Below is a small trained network, with its code and all its weights. Each question gives an input and a class and asks what happens when units are switched off, that is, made to give their printed mean instead of their output.

import numpy as np


def w(rows, s, z=0):
    codes = np.array(rows[::2]) - 128.0
    scale = np.full(codes.shape[1], s)
    scale[-1] = z or s
    return codes * scale


def norm(h):
    return h / np.sqrt((h * h).mean(-1, keepdims=True) + 1e-5)


def f(y):
    return np.maximum(y, 0)


def log_softmax(a):
    a = a - a.max(-1, keepdims=True)
    return a - np.log(np.exp(a).sum(-1, keepdims=True))


def net(x, mask):
    res = np.array(x, float).reshape(1, 4) / 4 @ E
    u = 0
    for l in range(2):
        y = f(norm(res) @ A[l][:, :-1].T + A[l][:, -1])
        res = res + np.where(mask[u : u + 11], y, B[l][:, -1]) @ B[l][:, :-1]
        u += 11
    return log_softmax(norm(res)[-1] @ U[:, :-1].T + U[:, -1])


A, B = {}, {}
E = w([
[98,133,187,74,43,182,99,98,185,99],'x0',
[107,69,146,141,159,154,149,87,85,106],'x1',
[168,175,153,132,120,110,251,79,159,115],'x2',
[192,158,158,177,65,201,130,220,59,46],'x3',
],0.0027)
A[0] = w([
[111,112,165,53,86,165,93,59,181,142,40],'0.n0',
[172,243,99,83,85,70,65,164,184,173,4],'0.n1',
[121,122,133,107,118,121,134,112,126,137,25],'0.n2',
[152,155,158,97,73,199,107,106,155,79,139],'0.n3',
[90,88,111,53,166,71,134,63,183,182,73],'0.n4',
[142,193,101,117,107,73,97,176,159,140,25],'0.n5',
[81,67,103,138,135,107,46,146,119,158,81],'0.n6',
[128,157,170,167,127,103,207,60,168,165,59],'0.n7',
[137,232,115,95,70,77,99,183,184,132,87],'0.n8',
[136,186,159,183,115,106,203,120,133,106,36],'0.n9',
[52,13,201,158,182,187,170,4,25,48,20],'0.n10',
],0.0031,0.0026)
B[0] = w([
[76,116,120,137,117,59,175,152,85,83,201],'0.n0',
[141,22,139,153,160,176,173,170,187,177,181],'0.n1',
[119,145,139,148,141,101,142,140,107,126,128],'0.n2',
[95,122,95,137,129,48,176,150,93,112,222],'0.n3',
[139,173,132,193,64,175,111,101,73,138,254],'0.n4',
[121,70,144,145,156,158,152,145,147,149,152],'0.n5',
[203,156,94,72,141,151,158,97,102,84,204],'0.n6',
[177,125,58,57,140,177,96,113,72,97,193],'0.n7',
[145,20,130,145,156,183,174,141,138,186,197],'0.n8',
[165,108,79,73,130,166,88,111,89,118,165],'0.n9',
[177,69,103,149,115,155,151,229,252,234,236],'0.n10',
],0.0039,0.0028)
A[1] = w([
[99,109,97,114,188,84,122,93,144,171,138],'1.n0',
[78,137,206,54,66,137,127,107,198,78,73],'1.n1',
[148,171,170,160,86,164,144,173,97,54,74],'1.n2',
[79,108,125,86,135,99,126,68,187,162,101],'1.n3',
[174,176,157,85,140,126,192,87,155,113,16],'1.n4',
[175,93,64,149,120,156,120,142,82,149,125],'1.n5',
[78,158,129,103,148,88,111,49,149,155,2],'1.n6',
[156,172,101,164,199,48,160,148,96,145,56],'1.n7',
[85,108,130,91,155,141,1,169,110,129,57],'1.n8',
[73,88,102,131,112,38,173,152,97,112,102],'1.n9',
[131,149,101,92,106,139,105,107,54,105,118],'1.n10',
],0.0052,0.002)
B[1] = w([
[175,148,162,176,93,171,117,192,112,93,211],'1.n0',
[69,106,111,130,209,54,136,208,94,90,191],'1.n1',
[127,152,137,179,161,108,57,66,121,198,209],'1.n2',
[169,145,155,197,119,143,90,166,100,139,211],'1.n3',
[177,65,23,67,185,153,71,119,109,95,169],'1.n4',
[74,166,165,82,101,117,124,82,185,143,252],'1.n5',
[162,205,191,172,99,152,76,108,89,132,170],'1.n6',
[45,70,160,108,94,96,111,173,120,57,187],'1.n7',
[234,123,61,94,168,109,255,55,107,73,198],'1.n8',
[69,180,144,75,117,130,135,92,154,124,156],'1.n9',
[104,156,154,111,110,154,148,109,195,161,167],'1.n10',
],0.0046,0.0043)
U = w([
[170,211,183,236,101,151,56,96,72,151,191],'0',
[217,128,29,38,156,142,160,66,96,67,146],'1',
[1,107,151,134,140,42,146,206,90,46,131],'2',
[171,44,131,166,131,180,169,212,195,207,164],'3',
[43,173,165,64,110,149,139,68,212,183,1],'4',
],0.0087,0.0018)

Each question gives the input, the list of numbers given to net, and the class t.
The units are the neurons (one row each of A and B). Each row of codes is followed by its name. A weight is (code - 128) times the scale printed after its matrix; where a second scale follows, it is the last column's (A, B and U).
mask holds one flag per neuron, layer by layer. A switched-off neuron (its flag False) gives its mean, the last column of its row in B, instead of its output. The means were averaged over made-up inputs and are rounded, as every weight is.
A unit's drop is (log p(t) with every unit on - log p(t) with that unit switched off) / (log p(t) with every unit on - log p(t) with every unit switched off).
The circuit of an input: a set's keep is (log p(t) with only the set's units on - log p(t) with every unit switched off) / (log p(t) with every unit on - log p(t) with every unit switched off). Starting from the 12 units with the biggest drops (on a tie, the unit counted first), units are removed one at a time, each time the one whose removal leaves the highest keep (on an exact tie, the one counted first), for as long as the keep stays at least 0.8.
units of the circuit, in order: the units of the circuit, biggest drop first
k most important neurons: the k neurons with the biggest drops, biggest first
k most important neurons of layer l: the k neurons of layer l with the biggest drops, biggest first
drop when u is switched off: that unit's drop, to one decimal
input [5,-5,-2,-3], class 2: most important neuron -> 0.n0
input [5,-7,-4,5], class 3: units of the circuit, in order -> 0.n8; 0.n1
input [-4,-1,3,3], class 2: 3 most important neurons -> 1.n7; 0.n4; 0.n7
input [7,-7,6,-7], class 0: 2 most important neurons -> 1.n3; 1.n6
input [6,-7,5,-5], class 3: units of the circuit, in order -> 0.n8; 1.n3; 1.n5
input [5,3,8,-5], class 1: 2 most important neurons -> 1.n4; 0.n7
input [4,-7,-5,-6], class 3: 3 most important neurons -> 0.n1; 0.n8; 1.n2
input [2,8,-4,6], class 3: 4 most important neurons -> 0.n10; 0.n4; 1.n6; 1.n3
input [-5,-3,8,6], class 1: 4 most important neurons -> 1.n4; 0.n4; 1.n3; 0.n9
input [6,0,4,5], class 2: 3 most important neurons -> 1.n1; 0.n4; 0.n3
input [1,8,-8,-2], class 1: 2 most important neurons -> 1.n8; 0.n6
input [-3,-3,-2,-1], class 4: 2 most important neurons of layer 0 -> 0.n10; 0.n6
input [-7,3,-7,4], class 1: 2 most important neurons of layer 1 -> 1.n8; 1.n1
input [-8,0,-1,-5], class 2: 2 most important neurons -> 1.n7; 1.n2
input [-8,3,-4,-5], class 2: units of the circuit, in order -> 1.n7
input [-6,7,-8,7], class 1: 3 most important neurons -> 1.n8; 0.n4; 1.n3
input [7,-6,6,5], class 2: 2 most important neurons of layer 1 -> 1.n1; 1.n8
input [6,-7,2,-2], class 3: 3 most important neurons of layer 0 -> 0.n8; 0.n1; 0.n5
input [8,5,-8,-6], class 1: 3 most important neurons -> 1.n8; 0.n6; 1.n7
input [8,3,-5,-4], class 2: units of the circuit, in order -> 1.n1
input [6,4,8,7], class 1: 3 most important neurons -> 1.n4; 0.n4; 1.n3
input [-2,8,-6,-4], class 3: 2 most important neurons of layer 1 -> 1.n0; 1.n4
input [5,-8,-6,1], class 3: 3 most important neurons -> 0.n1; 0.n8; 0.n7
input [-6,5,-6,1], class 1: 2 most important neurons of layer 1 -> 1.n8; 1.n1
input [7,8,6,-3], class 3: 2 most important neurons of layer 0 -> 0.n10; 0.n6
input [8,-3,7,-3], class 2: 2 most important neurons of layer 0 -> 0.n0; 0.n6
input [6,-5,8,2], class 1: units of the circuit, in order -> 1.n4
input [0,-2,-7,-1], class 1: drop when 1.n8 is switched off -> 0.4
input [-4,0,0,-2], class 2: drop when 1.n7 is switched off -> 1.6
input [5,8,-1,-4], class 3: drop when 0.n10 is switched off -> 2.1
